Below is a small trained network, with its code and all its weights. Each question gives an input and a target symbol and asks what happens when units are switched off, that is, made to give their printed mean instead of their output.

import numpy as np


def w(rows, s, z=0):
    codes = np.array(rows[::2]) - 128.0
    scale = np.full(codes.shape[1], s)
    scale[-1] = z or s
    return codes * scale


def f(y):
    return np.maximum(y, 0)


def softmax(a):
    e = np.exp(a - a.max(-1, keepdims=True))
    return e / e.sum(-1, keepdims=True)


def log_softmax(a):
    a = a - a.max(-1, keepdims=True)
    return a - np.log(np.exp(a).sum(-1, keepdims=True))


def net(x, mask):
    ids = ['ΓΔΘΛΣΩαβεζημξτφ'.index(c) for c in x.split()]
    T = len(ids)
    res = E[ids] + P[:T]
    q, k, v = (res @ M[0].T for M in (Q, K, V))
    z = softmax(np.where(np.tri(T) > 0, q @ k.T / 2**0.5, -1e9)) @ v
    res = res + np.where(mask[0], z, O[0][:, -1]) @ O[0][:, :-1]
    y = f(res @ A[0][:, :-1].T + A[0][:, -1])
    res = res + np.where(mask[1:17], y, B[0][:, -1]) @ B[0][:, :-1]
    return log_softmax(res[-1] @ U[:, :-1].T + U[:, -1])


Q, K, V, O, A, B = {}, {}, {}, {}, {}, {}
E = w([
[89,138,96,186,152],'Γ',
[113,16,86,168,128],'Δ',
[143,168,251,88,122],'Θ',
[120,142,74,110,177],'Λ',
[116,89,137,118,72],'Σ',
[160,80,90,175,183],'Ω',
[158,194,83,93,52],'α',
[132,136,187,204,86],'β',
[134,103,140,69,140],'ε',
[146,115,134,104,143],'ζ',
[134,120,175,154,170],'η',
[70,174,197,165,173],'μ',
[127,77,37,109,98],'ξ',
[102,115,232,168,118],'τ',
[133,183,161,158,153],'φ',
],0.022)
P = w([
[1,163,79,42,187],'0',
[70,136,93,101,170],'1',
[105,120,95,128,162],'2',
[132,115,107,141,148],'3',
[171,106,117,165,141],'4',
[203,90,115,181,121],'5',
[201,103,111,171,120],'6',
[205,101,129,184,120],'7',
],0.0074)
Q[0] = w([
[2,107,83,52,91],'H0',
[114,128,144,135,120],'H0',
],0.0076)
K[0] = w([
[2,158,157,69,133],'H0',
[29,54,230,57,43],'H0',
],0.0054)
V[0] = w([
[72,255,123,142,4],'H0',
[33,105,229,204,57],'H0',
],0.0062)
O[0] = w([
[250,156,123,167,45,7],'H0',
[41,158,180,114,127,77],'H0',
],0.014,0.0014)
A[0] = w([
[144,153,134,174,214,118],'N0',
[189,194,203,104,31,162],'N1',
[72,177,159,35,161,79],'N2',
[62,147,67,209,132,143],'N3',
[15,15,195,174,238,190],'N4',
[60,87,110,16,52,123],'N5',
[194,107,150,37,178,169],'N6',
[91,106,85,124,114,100],'N7',
[119,122,94,12,228,219],'N8',
[127,132,247,172,98,99],'N9',
[91,1,101,175,123,164],'N10',
[163,133,53,185,111,121],'N11',
[137,73,118,237,4,160],'N12',
[145,160,70,113,21,253],'N13',
[101,249,236,167,64,108],'N14',
[131,153,82,9,66,189],'N15',
],0.0079,0.0053)
B[0] = w([
[213,167,183,191,165,163],'N0',
[119,91,118,137,186,180],'N1',
[218,134,159,102,167,151],'N2',
[73,161,96,150,67,168],'N3',
[147,178,149,54,83,250],'N4',
[131,90,239,170,124,147],'N5',
[209,66,80,177,64,162],'N6',
[51,189,126,146,70,143],'N7',
[181,112,81,122,51,206],'N8',
[56,127,2,150,105,172],'N9',
[182,215,174,103,83,186],'N10',
[61,131,120,121,79,163],'N11',
[70,126,160,75,175,172],'N12',
[118,165,195,215,150,179],'N13',
[139,70,64,126,210,188],'N14',
[146,23,139,132,159,167],'N15',
],0.0064,0.014)
U = w([
[62,182,105,181,80,115],'Γ',
[72,122,147,54,61,120],'Δ',
[131,51,136,75,243,133],'Θ',
[117,106,32,123,135,185],'Λ',
[72,33,220,134,99,109],'Σ',
[155,183,129,72,112,140],'Ω',
[146,69,169,255,131,255],'α',
[31,65,91,164,150,89],'β',
[129,21,161,62,105,36],'ε',
[138,70,139,87,127,84],'ζ',
[166,170,226,85,168,69],'η',
[103,180,126,98,231,74],'μ',
[62,30,112,169,6,29],'ξ',
[20,75,126,36,159,165],'τ',
[156,177,141,167,222,35],'φ',
],0.0075,0.005)

Each question gives the input, a string of symbols that net reads in full, and the target symbol t.
The units are the heads (2 rows each of Q, K, V and O) and the neurons (one row each of A and B). Each row of codes is followed by its name. A weight is (code - 128) times the scale printed after its matrix; where a second scale follows, it is the last column's (O, A, B and U).
mask holds one flag per unit, heads first, then neurons. A switched-off unit (its flag False) gives its mean, the last column of its rows in O or B, instead of its output. The means were averaged over made-up inputs and are rounded, as every weight is.
A unit's drop is (log p(t) with every unit on - log p(t) with that unit switched off) / (log p(t) with every unit on - log p(t) with every unit switched off).
The circuit of an input: a set's keep is (log p(t) with only the set's units on - log p(t) with every unit switched off) / (log p(t) with every unit on - log p(t) with every unit switched off). Starting from the 12 units with the biggest drops (on a tie, the unit counted first), units are removed one at a time, each time the one whose removal leaves the highest keep (on an exact tie, the one counted first), for as long as the keep stays at least 0.8.
circuit, biggest first: the units of the circuit, biggest drop first
top k neurons: the k neurons with the biggest drops, biggest first
drop of u: that unit's drop, to one decimal
input τ η η, target η: circuit, biggest first -> N4, H0, N2
input τ ξ ε η Λ Γ, target Γ: circuit, biggest first -> N3, N14, N15
input α β α α Σ, target α: circuit, biggest first -> H0, N13
input β τ η Σ, target Σ: circuit, biggest first -> N5, H0
input η α Λ Λ Γ α α ζ, target α: circuit, biggest first -> H0, N4
input ε Ω Θ ξ Δ Λ α, target α: circuit, biggest first -> N13, N4
input ξ α Θ ε, target α: top 2 neurons -> N4, N6
input α α Λ μ, target α: circuit, biggest first -> H0
input Σ η ζ τ, target τ: top 2 neurons -> N9, N14
input η ξ ε Λ α Δ, target Δ: drop of N4 -> 0.1
input α Λ Θ, target α: drop of N4 -> 0.2
input α Γ Θ, target α: drop of H0 -> 0.7
input Θ Λ φ ξ τ Ω η, target η: drop of N9 -> 0.2
